Below are the code and all the weights of a small trained network. Each question names an input and a target symbol and asks about switching units off, where a switched-off unit gives its printed mean instead of its output.

import numpy as np


def w(rows, s, z=0):
    codes = np.array(rows[::2]) - 128.0
    scale = np.full(codes.shape[1], s)
    scale[-1] = z or s
    return codes * scale


def norm(h):
    return h / np.sqrt((h * h).mean(-1, keepdims=True) + 1e-5)


def f(y):
    return y / 2 * (1 + np.tanh(0.7978845608 * (y + 0.044715 * y**3)))


def softmax(a):
    e = np.exp(a - a.max(-1, keepdims=True))
    return e / e.sum(-1, keepdims=True)


def log_softmax(a):
    a = a - a.max(-1, keepdims=True)
    return a - np.log(np.exp(a).sum(-1, keepdims=True))


def net(x, mask):
    ids = ['αβγδεηλξπστφψω'.index(c) for c in x.split()]
    T = len(ids)
    res = E[ids] + P[:T]
    u = 0
    for l in range(2):
        q, k, v = (norm(res) @ M[l].T for M in (Q, K, V))
        z = softmax(np.where(np.tri(T) > 0, q @ k.T / 4**0.5, -1e9)) @ v
        res = res + np.where(mask[u], z, O[l][:, -1]) @ O[l][:, :-1]
        u += 1
        y = f(norm(res) @ A[l][:, :-1].T + A[l][:, -1])
        res = res + np.where(mask[u : u + 4], y, B[l][:, -1]) @ B[l][:, :-1]
        u += 4
    return log_softmax(norm(res)[-1] @ U[:, :-1].T + U[:, -1])


Q, K, V, O, A, B = {}, {}, {}, {}, {}, {}
E = w([
[169,150,83,94,128],'α',
[185,125,50,81,106],'β',
[135,6,155,170,156],'γ',
[175,95,127,112,150],'δ',
[240,71,96,234,84],'ε',
[93,81,103,174,137],'η',
[160,206,111,116,125],'λ',
[129,144,124,143,129],'ξ',
[89,53,137,143,125],'π',
[129,104,94,133,138],'σ',
[215,148,160,149,185],'τ',
[139,26,142,159,159],'φ',
[211,102,101,88,150],'ψ',
[54,46,162,185,110],'ω',
],0.016)
P = w([
[122,100,169,83,119],'0',
[50,181,84,190,206],'1',
[64,149,68,168,196],'2',
[22,140,68,175,170],'3',
[63,127,95,166,194],'4',
[47,134,61,169,180],'5',
[125,128,39,111,182],'6',
[82,125,49,134,172],'7',
[86,114,56,123,166],'8',
[58,113,67,145,165],'9',
[1,124,21,173,155],'10',
[116,103,53,89,162],'11',
[47,115,34,148,180],'12',
[178,90,40,50,176],'13',
],0.0043)
Q[0] = w([
[151,255,193,87,123],'L0H0',
[145,117,137,150,97],'L0H0',
[109,187,211,135,100],'L0H0',
[104,215,140,78,94],'L0H0',
],0.011)
K[0] = w([
[77,142,196,40,204],'L0H0',
[166,117,131,154,201],'L0H0',
[6,126,195,75,158],'L0H0',
[54,192,81,1,204],'L0H0',
],0.0092)
V[0] = w([
[94,138,231,3,107],'L0H0',
[149,158,118,72,145],'L0H0',
[101,141,189,171,75],'L0H0',
[36,115,103,73,210],'L0H0',
],0.0073)
O[0] = w([
[98,117,119,81,174,1],'L0H0',
[93,134,144,145,168,115],'L0H0',
[172,110,107,63,72,81],'L0H0',
[169,163,31,127,255,84],'L0H0',
],0.0082,0.0091)
A[0] = w([
[62,127,184,197,187,26],'L0N0',
[28,104,106,223,74,253],'L0N1',
[205,234,132,254,137,224],'L0N2',
[226,86,148,182,80,200],'L0N3',
],0.0071,0.002)
B[0] = w([
[191,163,29,128,115,155],'L0N0',
[227,160,161,61,97,255],'L0N1',
[180,51,141,84,84,234],'L0N2',
[108,244,94,83,1,225],'L0N3',
],0.0082,0.0064)
Q[1] = w([
[79,110,150,161,208],'L1H0',
[2,188,180,159,146],'L1H0',
[157,138,135,175,58],'L1H0',
[101,162,178,168,208],'L1H0',
],0.013)
K[1] = w([
[184,127,99,122,76],'L1H0',
[252,115,78,153,131],'L1H0',
[90,100,131,92,145],'L1H0',
[147,113,76,137,109],'L1H0',
],0.018)
V[1] = w([
[115,231,226,218,76],'L1H0',
[43,134,188,126,183],'L1H0',
[193,180,22,168,196],'L1H0',
[1,79,71,132,102],'L1H0',
],0.0094)
O[1] = w([
[91,252,202,96,128,7],'L1H0',
[186,93,181,69,233,104],'L1H0',
[255,176,23,150,148,113],'L1H0',
[128,57,78,21,5,128],'L1H0',
],0.009,0.012)
A[1] = w([
[221,141,98,224,147,107],'L1N0',
[146,214,73,193,180,20],'L1N1',
[149,92,58,131,84,255],'L1N2',
[91,246,170,110,110,173],'L1N3',
],0.013,0.0016)
B[1] = w([
[120,101,203,37,40,232],'L1N0',
[129,144,202,245,120,171],'L1N1',
[37,235,129,115,211,253],'L1N2',
[185,128,38,44,163,165],'L1N3',
],0.011)
U = w([
[105,9,63,124,135,229],'α',
[125,220,135,152,146,219],'β',
[167,52,252,224,118,213],'γ',
[94,162,162,85,73,2],'δ',
[191,128,94,248,2,112],'ε',
[30,147,156,180,105,110],'η',
[99,152,196,74,213,192],'λ',
[244,105,112,97,109,123],'ξ',
[46,64,240,46,93,56],'π',
[10,198,114,176,120,123],'σ',
[194,47,190,43,138,44],'τ',
[45,87,190,168,90,90],'φ',
[111,187,45,120,68,106],'ψ',
[85,154,157,220,86,126],'ω',
],0.0097,0.0047)

Each question gives the input, a string of symbols that net reads in full, and the target symbol t.
The units are the heads (4 rows each of Q, K, V and O) and the neurons (one row each of A and B). Each row of codes is followed by its name. A weight is (code - 128) times the scale printed after its matrix; where a second scale follows, it is the last column's (O, A, B and U).
mask holds one flag per unit, layer by layer, with each layer's heads first. A switched-off unit (its flag False) gives its mean, the last column of its rows in O or B, instead of its output. The means were averaged over made-up inputs and are rounded, as every weight is.
A unit's drop is (log p(t) with every unit on - log p(t) with that unit switched off) / (log p(t) with every unit on - log p(t) with every unit switched off).
The circuit of an input: a set's keep is (log p(t) with only the set's units on - log p(t) with every unit switched off) / (log p(t) with every unit on - log p(t) with every unit switched off). Starting from all 10 units, units are removed one at a time, each time the one whose removal leaves the highest keep (on an exact tie, the one counted first), for as long as the keep stays at least 0.8.
circuit, biggest first: the units of the circuit, biggest drop first
most important unit: the unit with the biggest drop
k most important neurons: the k neurons with the biggest drops, biggest first
k most important neurons of layer l: the k neurons of layer l with the biggest drops, biggest first
input π φ γ γ τ, target α: circuit, biggest first -> (L0H0, L1H0, L0N1)
input π λ ξ π δ σ ψ σ ξ π ω, target α: circuit, biggest first -> (L0H0, L0N1, L1H0, L0N3)
input π ε π φ τ ψ ε ψ λ π λ, target α: 2 most important neurons of layer 0 -> (L0N2, L0N0)
input δ ε ξ, target ξ: 2 most important neurons -> (L0N1, L0N2)
input λ τ ψ ω, target λ: most important unit -> L0N1
input ψ π π ψ π π, target γ: 2 most important neurons -> (L0N1, L0N2)
input τ ψ π ψ α ψ, target β: 3 most important neurons of layer 0 -> (L0N1, L0N0, L0N3)
input π α δ β, target α: circuit, biggest first -> (L0H0, L1H0, L0N3)
input β π π, target ψ: circuit, biggest first -> (L1H0, L0N0, L0N2, L0H0)
input ξ ψ ψ π π π ξ π π λ γ λ, target π: 3 most important neurons -> (L0N2, L0N1, L0N3)
input π π π ψ π β β τ π ψ, target α: circuit, biggest first -> (L0H0, L0N1)
input δ ψ π π λ, target τ: circuit, biggest first -> (L0N2, L0H0, L0N3)
input ψ λ ε λ π ψ π α ε π, target γ: 3 most important neurons of layer 0 -> (L0N1, L0N0, L0N2)
input λ α π, target λ: most important neuron of layer 0 -> (L0N1)
input φ ω β π φ β π, target σ: circuit, biggest first -> (L0H0, L1N2)
input π π ξ, target α: circuit, biggest first -> (L0H0, L1H0, L0N3)
input λ β φ π ψ ψ α π ψ ψ ψ, target λ: circuit, biggest first -> (L0H0, L0N3, L1H0)
input τ η π α, target β: circuit, biggest first -> (L1H0, L0H0)
input π β ξ λ, target α: circuit, biggest first -> (L0N2, L0H0, L1H0, L0N3)
input β π ξ ω π α π π ω, target ψ: most important unit -> L0N0
input λ π τ π ξ, target λ: 2 most important neurons -> (L0N3, L0N1)
